Below is a small trained network, with its code and all its weights. Each question gives an input and a class and asks what happens when units are switched off, that is, made to give their printed mean instead of their output.

import numpy as np


def w(rows, s, z=0):
    codes = np.array(rows[::2]) - 128.0
    scale = np.full(codes.shape[1], s)
    scale[-1] = z or s
    return codes * scale


def norm(h):
    return h / np.sqrt((h * h).mean(-1, keepdims=True) + 1e-5)


def f(y):
    return np.maximum(y, 0)


def log_softmax(a):
    a = a - a.max(-1, keepdims=True)
    return a - np.log(np.exp(a).sum(-1, keepdims=True))


def net(x, mask):
    res = np.array(x, float).reshape(1, 7) / 4 @ E
    u = 0
    for l in range(2):
        y = f(norm(res) @ A[l][:, :-1].T + A[l][:, -1])
        res = res + np.where(mask[u : u + 6], y, B[l][:, -1]) @ B[l][:, :-1]
        u += 6
    return log_softmax(norm(res)[-1] @ U[:, :-1].T + U[:, -1])


A, B = {}, {}
E = w([
[127,110,99,127,145,127,144,75,135],'x0',
[46,107,152,191,205,97,111,156,73],'x1',
[126,115,177,230,2,43,180,75,170],'x2',
[91,121,222,106,108,215,121,77,94],'x3',
[130,141,130,131,135,122,127,120,127],'x4',
[142,119,128,139,132,136,132,116,127],'x5',
[83,140,47,190,46,178,188,155,35],'x6',
],0.0031)
A[0] = w([
[94,137,204,64,93,252,137,66,97,20],'0.n0',
[195,217,83,53,77,149,215,111,177,48],'0.n1',
[225,233,119,30,46,180,177,94,129,2],'0.n2',
[197,161,10,96,137,71,140,177,150,35],'0.n3',
[113,253,34,133,101,218,209,127,84,12],'0.n4',
[131,81,33,44,200,197,66,163,110,18],'0.n5',
],0.0044)
B[0] = w([
[30,177,143,49,195,248,253,162,178,204],'0.n0',
[108,40,83,248,123,186,33,130,178,200],'0.n1',
[11,30,14,231,220,191,9,206,223,196],'0.n2',
[51,165,175,85,179,240,234,144,178,206],'0.n3',
[248,79,207,19,122,12,126,187,46,212],'0.n4',
[158,210,176,246,6,101,123,36,139,252],'0.n5',
],0.0048,0.0029)
A[1] = w([
[109,63,38,101,59,169,175,149,13,2],'1.n0',
[65,119,139,183,214,108,68,132,49,77],'1.n1',
[218,90,192,33,249,124,56,79,221,62],'1.n2',
[183,225,62,64,204,222,16,123,44,68],'1.n3',
[128,174,3,131,174,78,204,188,197,61],'1.n4',
[206,92,91,61,106,186,52,102,161,62],'1.n5',
],0.0052,0.0035)
B[1] = w([
[217,111,162,28,168,56,40,193,86,191],'1.n0',
[97,85,2,170,165,187,50,156,219,203],'1.n1',
[165,120,94,68,103,125,139,210,24,252],'1.n2',
[154,154,139,218,36,27,210,6,202,228],'1.n3',
[43,142,230,55,202,216,166,78,95,194],'1.n4',
[93,46,98,173,135,100,36,129,154,175],'1.n5',
],0.0063,0.0042)
U = w([
[51,19,33,235,205,158,1,192,227,99],'0',
[233,93,171,27,118,18,91,227,30,152],'1',
[173,225,180,242,31,40,193,15,205,193],'2',
[14,182,238,42,241,233,241,128,173,5],'3',
],0.0076,0.0028)

Each question gives the input, the list of numbers given to net, and the class t.
The units are the neurons (one row each of A and B). Each row of codes is followed by its name. A weight is (code - 128) times the scale printed after its matrix; where a second scale follows, it is the last column's (A, B and U).
mask holds one flag per neuron, layer by layer. A switched-off neuron (its flag False) gives its mean, the last column of its row in B, instead of its output. The means were averaged over made-up inputs and are rounded, as every weight is.
A unit's drop is (log p(t) with every unit on - log p(t) with that unit switched off) / (log p(t) with every unit on - log p(t) with every unit switched off).
The circuit of an input: a set's keep is (log p(t) with only the set's units on - log p(t) with every unit switched off) / (log p(t) with every unit on - log p(t) with every unit switched off). Starting from all 12 units, units are removed one at a time, each time the one whose removal leaves the highest keep (on an exact tie, the one counted first), for as long as the keep stays at least 0.8.
units of the circuit, in order: the units of the circuit, biggest drop first
most important unit: the unit with the biggest drop
top k neurons: the k neurons with the biggest drops, biggest first
k most important neurons of layer l: the k neurons of layer l with the biggest drops, biggest first
input [-7,-5,7,-8,3,7,-8], class 1: units of the circuit, in order -> (0.n5; 1.n2)
input [4,-7,-2,-8,-4,4,5], class 3: most important unit -> 0.n3
input [-8,0,5,-2,-1,-1,5], class 1: top 3 neurons -> (0.n5; 1.n3; 1.n0)
input [-7,-7,7,3,7,-1,-2], class 0: units of the circuit, in order -> (0.n2; 1.n3)
input [-5,7,-1,-8,-4,4,7], class 3: top 2 neurons -> (1.n4; 0.n1)
input [4,-4,5,7,7,-6,-1], class 3: 2 most important neurons of layer 1 -> (1.n3; 1.n1)
input [1,6,-8,7,-8,8,-3], class 2: 2 most important neurons of layer 1 -> (1.n3; 1.n4)
input [-6,5,7,5,-1,-8,8], class 1: units of the circuit, in order -> (0.n5; 1.n0)
input [-7,5,-8,5,6,8,-6], class 2: top 3 neurons -> (1.n3; 0.n5; 0.n4)
input [4,-6,5,-5,1,3,3], class 0: units of the circuit, in order -> (0.n1; 1.n3)
input [8,4,5,-1,3,-2,-5], class 1: 2 most important neurons of layer 1 -> (1.n3; 1.n2)
input [8,0,-6,5,-8,-2,4], class 2: top 2 neurons -> (1.n3; 0.n5)
input [8,-3,-4,1,5,6,8], class 1: top 2 neurons -> (1.n0; 0.n4)
input [7,3,1,-2,-8,-1,-4], class 1: top 2 neurons -> (1.n2; 0.n2)
input [-3,0,-6,4,-6,3,5], class 2: units of the circuit, in order -> (1.n3)
input [-5,4,-2,-7,-4,1,6], class 3: top 2 neurons -> (1.n4; 0.n3)
input [-6,5,-5,2,-6,2,-8], class 1: top 3 neurons -> (1.n2; 0.n2; 0.n1)
input [-2,-1,4,6,7,3,5], class 3: 3 most important neurons of layer 0 -> (0.n0; 0.n5; 0.n1)
input [-5,1,5,-7,-5,3,-5], class 3: top 3 neurons -> (1.n4; 0.n5; 0.n4)
input [7,4,6,7,8,5,-6], class 3: 3 most important neurons of layer 0 -> (0.n5; 0.n4; 0.n1)
input [4,-7,-1,6,2,7,-2], class 0: 2 most important neurons of layer 0 -> (0.n2; 0.n1)
input [-5,-3,-1,-6,-2,7,4], class 3: units of the circuit, in order -> (1.n4)
input [0,-7,6,-7,-1,-7,-2], class 0: units of the circuit, in order -> (0.n1; 1.n3)
input [3,-3,-7,-7,-2,7,-2], class 2: top 4 neurons -> (0.n5; 1.n3; 0.n0; 0.n2)
input [0,-2,-8,-4,4,-7,7], class 2: 2 most important neurons of layer 1 -> (1.n3; 1.n2)
input [1,8,6,4,2,5,-3], class 0: top 3 neurons -> (1.n1; 0.n5; 1.n3)
input [2,2,5,-6,4,2,4], class 3: units of the circuit, in order -> (1.n4; 0.n5)
